Each row is shifted at random along 8 fixed directions that mean nothing.
Known rows, with every way that one mark hangs from another
refed(bupu(dorab(duzig(zafo(bekal)) kazug(suvim(munimar))))): [-268  212  -89  -17  417  107   99  426  -88  -78  -95 -159  332 -188
  114 -316  122  116 -313   75 -235  -71  267  255  -15    5   59 -293
 -140   22   29 -128  157  290  115  -54 -295  580   48  196  -60  -40]
kazug(bupu suvim(munimar(duzig))): [ -67  342  -18 -149  451   25   63  375   -5 -149 -120 -146  112   51
  -25  -53  252  -36    0   86 -246   10  348 -224   -8   95  211  -81
  -95  175 -262  134   58   97  -82  130  -78  280  236 -161   22 -183]
bupu(dorab(kazug(suvim))): [-177  439  -97 -230  503  -87   77  490  107  -31 -148 -121  209  -32
  118  -18  145 -102  -27  194 -109  -31  219 -170   88  -78  -35   31
  -76  -11  -98  176  160  111 -281  211 -229  276  361   33  215 -132]
kazug(bupu suvim(munimar)): [ -80  142   53 -159  306  101   72  380 -125   68  -88    3  109 -145
  -74  -73  122   44  -69  -93 -218  -20  115  155  -74  -29   91 -280
 -262   70 -108   65 -139 -127  173  132 -108  442  273 -211  109  -91]
refed(bupu(dorab(duzig(fomob munimar zafo) kazug))): [-338  290 -179  -69  275  -10  129  627   60  -53  -94 -104  237 -114
  156 -347   82   -4 -217   61 -132 -111  229  245  103 -110  -10 -127
   -7  -13   -8 -102  123  384  -78   23 -226  417   15  209   96 -105]
munimar(duzig(dorab fomob zafo(banipu bekal))): [-137  327  -37  -35  112   71  127  556  -56  209  -90  349  239 -105
  134 -263  -17  -21 -134   44  -47  -39 -140  472   78 -317  102 -452
   -5   -5   28 -159 -152   98   33  182 -331  261  150  506  221   61]
gono(munimar(duzig(fomob zafo(bekal(banipu(kazug(bupu))))))): [  48  477 -122 -134  216  -70   71  549  290  151 -236  -85  -45 -136
  328   -5 -151 -152 -182  181 -107 -210 -207   62   48 -110  -37 -157
 -127  -52 -215   97   -9  268 -122  157 -128  213  301   91  295   19]
fomob(banipu bekal(kazug) duzig(munimar refed zafo)): [ 200  490 -146 -155  188  216   51  658  129  347 -141   71   10 -254
   74 -150 -108 -131 -151   20  -79  119 -355  311  216   34  165 -369
 -163  -97  -82  -39   -9   31  139  115 -180  222  182 -265  135    5]
banipu(bekal kazug(bupu(dorab(duzig(refed))))): [ 123   74 -151 -161   78  -77  -89  375  373   68 -233 -276  282 -335
  326 -153 -171  -50 -252   53 -156 -337 -107  304   97  -51  -87 -145
 -398 -171 -122   92 -169  250  -39   61 -288  252  297 -114  141  -80]
munimar(duzig(refed(bupu(dorab)) zafo(bekal))): [ -63  344  -14 -171  343  161   89  347   31  133   42  -36  202 -188
  -18 -204   16 -108 -151  176  -93   35  -13  322  263  -14  -44 -196
 -206   22   54  -38  137  210    5   17 -342  307   96  195  -29  -58]
gono(fomob(bekal) munimar(duzig(dorab))): [ 118  459   43 -116  345  130   86  369    5  323 -111   17   12   62
   51  -19   54   16 -104  195  -54  -71   52  176   44   21  179 -300
   -6  -30 -256   47   40  176 -111  168 -111  248   39    2  273   19]
suvim(munimar(duzig(fomob(bekal))) refed(bupu(dorab(kazug)))): [  -9  167  -22 -257  344 -253  113  556  306   50 -103   87  317 -289
  266   19 -115 -163 -203   -5  -82 -200  -36  240  114 -218   79 -334
 -198 -177 -165   65   34  122  142  -68 -456  184  283  -41   19 -135]
banipu(bekal kazug(bupu(dorab) suvim(refed))): [   2  241  -23 -101  520 -107  -81  480   78 -114 -223 -158  373   -6
  195  -48  158   12    0  158 -170 -165  265  -18   38 -132  166  -19
  -20  -32 -269   96    0   85 -237  199 -243  252  359   28  126 -207]
munimar(duzig(dorab(bupu) zafo(gono))): [-236  191 -180  -54  209   20  -20  282  121  140 -133   54  415 -180
  120 -258   50   11  -96  118 -121  -77   73  248  125   40   55 -293
 -294  -66  -18  -65    7  345  107   37 -231  160  183  233  127  -64]
banipu(bekal kazug(suvim(bupu(dorab(duzig(zafo))) refed))): [-264  377   22  -59  595  132  105  351  -18 -218 -118 -261  385 -137
  295 -240   52   34 -120  316 -301  -73  297   63   84 -154   78 -265
  153   52  -40 -146  213  232 -536  220 -411  306  190  292 -187   -1]
bupu(dorab(duzig(refed zafo) kazug)): [   4  297 -179  -66  291 -137  108  776   42  -97  -92  -69  133  -18
  129 -277  169  -36   54  130 -147   18  211  157  -59 -182   13  -58
   87   -5 -187  -31  -36  348 -127  105 -182  300   83  146  188 -125]
refed(bupu(dorab(duzig))): [-192  688  -22 -278  424   68  260  454  126   24  -89 -431  -80  -22
   33   14   -3 -163 -245  233 -135   17  127 -133  199    1 -151   20
  -33   30  -29  134  353  233 -461   69 -164  297  138  -34  -92 -104]
kazug(bupu(dorab) suvim): [  -8  196 -187 -112  258 -259  -43  383  346 -307 -177 -118  224  -90
  337    0  119 -116   -7   79 -136 -249  223 -177  -42   19    8  -35
 -190   96 -164  132  -13  124  -21  239 -195   80  460 -149  283 -190]
gono(fomob(banipu(kazug)) munimar): [  59  336    8  -93  241  -25  -43  438   29  -79 -135  -51  167   16
   80  -77  292   87   11  103 -117 -149  190 -111  -57  -46  183 -101
   74   25 -178  102  -57  188 -394  143   -5  214  141  -59  524 -110]
refed(bupu(dorab(duzig(munimar) kazug(suvim)))): [-284   45 -126  -37  327  -42   55  463   40 -225  -14  -90  388 -217
  115 -332  222   22 -143  -68 -181 -102  340  169   14  -41   37 -211
 -176   84   68  -39  -62  194   79   15 -309  459  110   85  229 -142]
gono(fomob(bekal duzig(dorab refed)) munimar): [ 150  476   -8  -62  189  130   -1  395  126  173 -129   67   45  -46
  253  -53  -61  -26 -131   58   -6 -193  -69  269   73   24  218 -396
   88  -16 -169  -81  121  234  -27  192 -238  164  100  -38  324   70]
refed(bupu(dorab(duzig kazug))): [ -23  313  -91 -107  261 -201  223  691   99   10 -109 -189   41  -98
  100  -56   47  -59 -184   20 -120  -19  128  134 -108 -224  -44 -134
 -102  -44  -92   70 -124  110  -14   70 -227  366  165   -6  221 -115]
zafo(bekal(kazug(bupu)) gono(fomob)): [ 324  201   75 -117  -49   56   92  304   71  294  -51    4 -188 -342
  -17  -65  -73  -86 -338  129 -120 -136 -250  446  104  -99   25 -204
 -323  -72  131  144 -152  -15  146  -52 -229  424  259  -26  286  -65]
suvim(munimar(duzig(dorab zafo(bekal gono))) refed): [-298  266   -5   56  395  236  220  159  -52 -127  -75  -66  259 -235
   79 -270   79   77  -72  148 -382  -65   62  259   62  -40  137 -445
 -111   69    5 -124  -11  351  -27   17 -236  350  146  453  -67  -17]
munimar(duzig(fomob(banipu(kazug)) refed)): [-164  316 -117 -148  270  165   88  459   42   90 -135  -32  271 -157
 -101 -240  170  -11   -5   48 -160    5  148   49  180  -62  168  -73
 -198  -35  -40   75  -66  180 -242  105 -104  283  132   56  186 -159]
banipu(bekal kazug(suvim(refed))): [  92  262  132 -265  418  -70   -3  589   27  198  -92  -93   43 -170
 -114   35  108 -110   23   43  -95  -22  -88  200  168 -220   71   13
 -162 -124 -260  210 -203 -103 -342   69 -173  379  326 -193  228 -157]
banipu(bekal kazug(suvim)): [-116  353   28  -31  287  231  127  266  -56  192 -253 -344  127  -85
   59 -246  -20  229 -299   18 -200  -23   63  252    4  -20  122 -169
 -191  -87  -57  -15 -115   69 -198  251  -55  520  158   21  -44   49]
kazug(suvim(munimar(duzig))): [  24  221  -13  -91  138 -104  134  409  136  142 -221  -71  102 -108
  163  -90  -84   67 -208 -163 -128  -42  -15  209 -156  -77   85 -346
 -261  -52 -176    7 -196   -3  191  191 -142  236  306 -160   -4   14]
suvim(refed(bupu(dorab(duzig kazug)))): [-131  437   46 -238  419   23  305  600  -18  180  -45 -184   52 -202
   -7   20  -67 -134 -170  100 -160   78   59  173   72 -278 -125 -216
 -112  -78   27   89   81    0 -157   51 -338  387  236   76   61  -77]
banipu(kazug(suvim(bupu(dorab(duzig)) refed))): [-188  201   79 -197  528  139   91  281  -21 -212   76 -278  266 -326
  -30 -237  194  -95   -6  217 -288   10  289   84  230  -15   14 -127
  -64   90   95   43  158  160 -439   12 -281  401   81  -17 -147 -149]
suvim(munimar refed(bupu(dorab(duzig(zafo) kazug)))): [-104  424  -11 -251  363  -95  213  634  147  163 -140 -236   55 -204
  162   24 -174 -133 -222   96 -193  -58  -56  212   64 -193 -127 -230
 -110 -156 -144   28  191  239  -71  -58 -306  301  244   -1 -125  -60]
bekal(banipu kazug(bupu)): [  27  333   21 -345  190  286  140  244   10  181  -42 -218   -5 -138
 -113 -211   77  -43 -108  171 -301   69   87  -39  191  121  -23 -162
 -355   15  116  204   50  -26 -116   58   46  439  132  -84  -91 -116]
gono(fomob(duzig(dorab zafo(bekal))) munimar): [  75  155 -142  -12   28  -62 -243  331  212  -28 -141  151  282 -138
  256 -152  127   18  -81  105  -46 -399   30  263   22   69  153 -331
 -115   -6 -199  -45  -34  347   -9   22 -122  136  152   49  504  -35]
bekal(banipu(kazug(bupu))): [  27  304   87 -194  117  180  227  345   48  292 -123 -195   26 -232
   79 -156 -163   26 -265  -25 -178   17 -172  251   48  -88 -121 -327
 -317 -105   88   63 -168 -103    8  210  -75  432  243  -78   15   50]
zafo(bekal(banipu) gono): [-222  582   68 -139  269  182  216  302  -60  135 -157  -38   52  -96
   87 -109  -40   35 -286  164 -104    9 -168   56  131 -135  -76 -261
  -96  -47  121   59  147   44 -192  141 -205  416  354  296  116   47]
gono(fomob(banipu(kazug) duzig) munimar): [ 246  298  -26  -33   72   87   -9  326  150    7 -105 -225   25 -167
   27 -136  154   38 -184   23 -158 -179    2   76   -4  164  242 -217
 -118   27 -102   45 -104  225 -233   79  103  287    8 -328  409  -27]
banipu(bekal kazug(suvim(bupu))): [ -42  237   94 -244  343  -46  -84  325   82  -45  -63 -184  186 -165
   47 -116  130  -41  -76  141 -128  -96   67  107  215  -59  118  -33
  -93  -21 -141  112  -40   71 -380   98 -252  334  198 -148   49 -109]
duzig(fomob(bekal) munimar refed zafo(banipu)): [-245  308 -332   46  -31  231   36  498   90   17 -198 -140   -7 -115
   14 -425  103  115   -5   99 -259 -130  -55  311  111   90  171  -50
 -210  -35 -152  -62  -61  564   -4   12  162  499  -14   68  180 -113]
zafo(banipu gono(fomob(duzig(dorab refed)) munimar)): [  28  216  -48    5   55    3 -148  374   77  -85  -30  242  191  -91
   67 -114  215  -75   74   53 -105 -293  -58  170   67  -59  237 -277
  -27   94   40  -37  -83  285 -118    3 -200  200  221  219  658  -78]
refed(bupu(dorab(duzig(fomob(banipu(kazug) bekal) zafo)))): [ -46  197 -208   -7  170  -81  104  538  323 -112 -161 -129  287 -303
  372 -273  -40   13 -356   18  -98 -222    7  283   51  -19   52 -291
 -156  -97    3 -158   -3  307    2   30 -226  261   81  -42   67  -48]
duzig(munimar refed(bupu) zafo): [-146  268   27 -205  114   88  -48  494   -1   58  101   13   83 -107
  -61 -372  101  -61    0  -81   -7   41  -42  460  361    6    6  -57
  -16   32  -13  -97   93  307   42  -34 -196  310  -27    2   32 -126]

Rows
[   4  202 -129  -20 -184  -63  -53  241  156  -24 -184  -86   78 -234
   64 -191   43   86 -259   63 -124 -194 -251  251   45   -8   49 -143
 -387  -74   83  111 -174  261   76  -98  -39  392  280  100  312  -76] | zafo(banipu bekal gono)
[-159  268 -210  -18  488    3   83  659   -3  -19 -142 -190   83 -107
  -43 -222  214  -39   26  179 -288  -52  187  120    0    5   72   28
 -118  -14 -183   -4   79  458  -67  -47 -105  510  145   63  124 -161] | bupu(dorab(duzig(refed zafo(gono)) kazug(suvim(munimar))))
[  26  288  -39  -90   74  121    3  154  228   -8  -58 -110   56 -199
  157  -99   41  -58 -135   60 -157 -315   10  140   79  142   93 -328
 -158   73  -35   20  -11  273 -196  119  -74  203   99  -80  397   25] | gono(fomob(duzig(dorab)) munimar)
[ -57  246  -10  -61  247  -25  -15  375   -2  -99 -165  103  290  -96
  156 -255  176   83  -83   92 -160  -52  125   56   59 -120  181 -224
  -89  -26   85   36   65   65   25    6 -232  339  361  330   90 -142] | zafo(bekal(banipu kazug(suvim(refed))) gono)
[  42  401   46 -268  510   -3   97  504   37  123 -197  -47  101  -27
  182   90  -14 -101 -114  141 -224  -90   25  -31  -17 -199   59 -215
  -72    1 -172  138    9 -126 -161  248 -334  280  417    9   65  -76] | banipu(bekal(kazug(bupu(dorab) suvim(munimar))))
[ -48   85   70 -238  227   87  -44  312   60  124 -124  -61  316 -217
   80 -218   33   55 -166  -85 -170 -109   23  160  109   53   18 -276
 -345  -85  -18   61  -40  -21   92   49 -108  419  266 -174  -42  -70] | bekal(banipu(kazug(bupu suvim(munimar))))
[-243  563  -82 -278  155   55  108  669   36  504 -190  -42  -43  -90
  -22  -61 -136 -140  -34  -20    5  -17 -146  369  259 -212    9  -23
  -44 -192 -155   70  189  317  -24  114 -237  297  111   48  124  -96] | duzig(dorab(bupu) fomob refed)
[-134  308 -242 -164  -39  -71 -111  654  256   34 -217  -34  161 -145
  239 -194  -43  -96  -34   74 -133 -204 -171  168  102 -161  -97 -138
 -194  -79 -216   40  -99  367 -230   13 -219  186  333   96  346  -64] | dorab(duzig(munimar refed zafo(banipu(bekal))))
[ 117  466   28 -325   18   82  -12  457  -41  342 -150   11   13 -111
  -66  -81  -14  -26 -211  151  -65   68 -222  193  166 -158   -9 -145
 -227 -120   71  228   23  -36 -109  -37 -146  375  244  107   91  -75] | zafo(banipu bekal(kazug))
[-279  331 -106 -220  371  120   70  438   90  260 -141   58  179 -212
   53  -56  -84 -110   18  232 -220 -120  -58  297  200  -88   95 -323
 -186 -119 -244  -28   96  302    1   31 -306  251  145   57 -105  -67] | suvim(bupu munimar(duzig(dorab fomob(bekal) refed zafo)))
[-451  246 -228  -92  175  108  -17  631  -21   51 -170  191  251  -91
   24 -309  145   40  152   17 -131 -126  104  259  106 -205    0  -76
  -95  -45 -147  -38  -65  287 -121  127  -93  309  231  240  335 -160] | duzig(fomob munimar refed zafo)
[  64  354  -42   42  145   18  126  451  -42   51 -261  -60  -57 -173
  108    2  -25   23 -184   90 -322  -59 -151  151 -146 -215  198 -275
 -189    6   48   83 -113   44  211    9 -223  453  450  242  178  -85] | zafo(banipu bekal(kazug(bupu suvim(munimar refed))) gono)
[-101  237 -247   12   19  -20  -31  338  313  -28 -163  -36   94 -201
  311 -281  -45  -32  -36   35 -139 -316  -98  361   91   20  102 -203
 -162   11 -142  -75  -87  591  108   88 -147  185   70  260  301    0] | gono(munimar(duzig(dorab fomob refed zafo(bekal))))
[-369  542  -99 -147  315  122  109  557   77   45 -158 -130  189  -10
  120 -197   25  -51 -140    4  -96 -143   -6  133  287 -127  126  -48
   94  -13  -75  -61  223  354 -222  194 -289  315  106  151  172 -109] | duzig(fomob(banipu(bekal)) munimar refed(bupu(dorab)))
[ 133  309 -116  -90  252  248  111  458   79   77  -54   49   21 -302
  118 -181  -23 -103 -178  105 -214   35 -123  244   90   59  113 -443
 -216   67  -19  -11 -129  -59  122  129 -156  321  184 -174  132  -16] | fomob(bekal(kazug(bupu)) duzig(munimar zafo))
[ -12  201 -105 -124  302  -92  -45  415  140 -176 -156  -78  189  -28
   88  -66  190  -59   73   -6 -215 -100  284 -124  -25   58  205  -79
 -186  118 -287  117  -34  172   95   98 -166  189  319 -165  121 -214] | kazug(bupu suvim(munimar(duzig(refed))))
[ 128  374 -119 -178  -25  -33   96  582  226   44 -195  -66   55 -114
  351 -174 -166 -123 -226   86 -184 -206 -125  192   38 -262   53 -240
  -45  -21   30    5  -24  192 -157  160 -344  226  241  217  118  -20] | zafo(banipu(bekal(kazug(bupu(dorab(duzig(fomob refed)))))))
[-104  182 -164 -154  -37   25   71  359  168 -180  -41 -278  150 -325
  134 -348   68  -17 -121  -50 -215  -52  149  132   28   41  -18 -187
 -239   43    7   48    7  413  -72  -52 -193  310   22 -114  108  -98] | dorab(bupu duzig(refed))
[ -97  278  -71 -163  137    9   14  305  110  -17  -87 -129  173  -92
  125 -245   86  -14  -82   41 -122  -80  161  155  198   52  108 -106
  -94    9  -40   61   15  285   62  122 -184  280   93   71  140 -102] | duzig(dorab(kazug(bupu)))
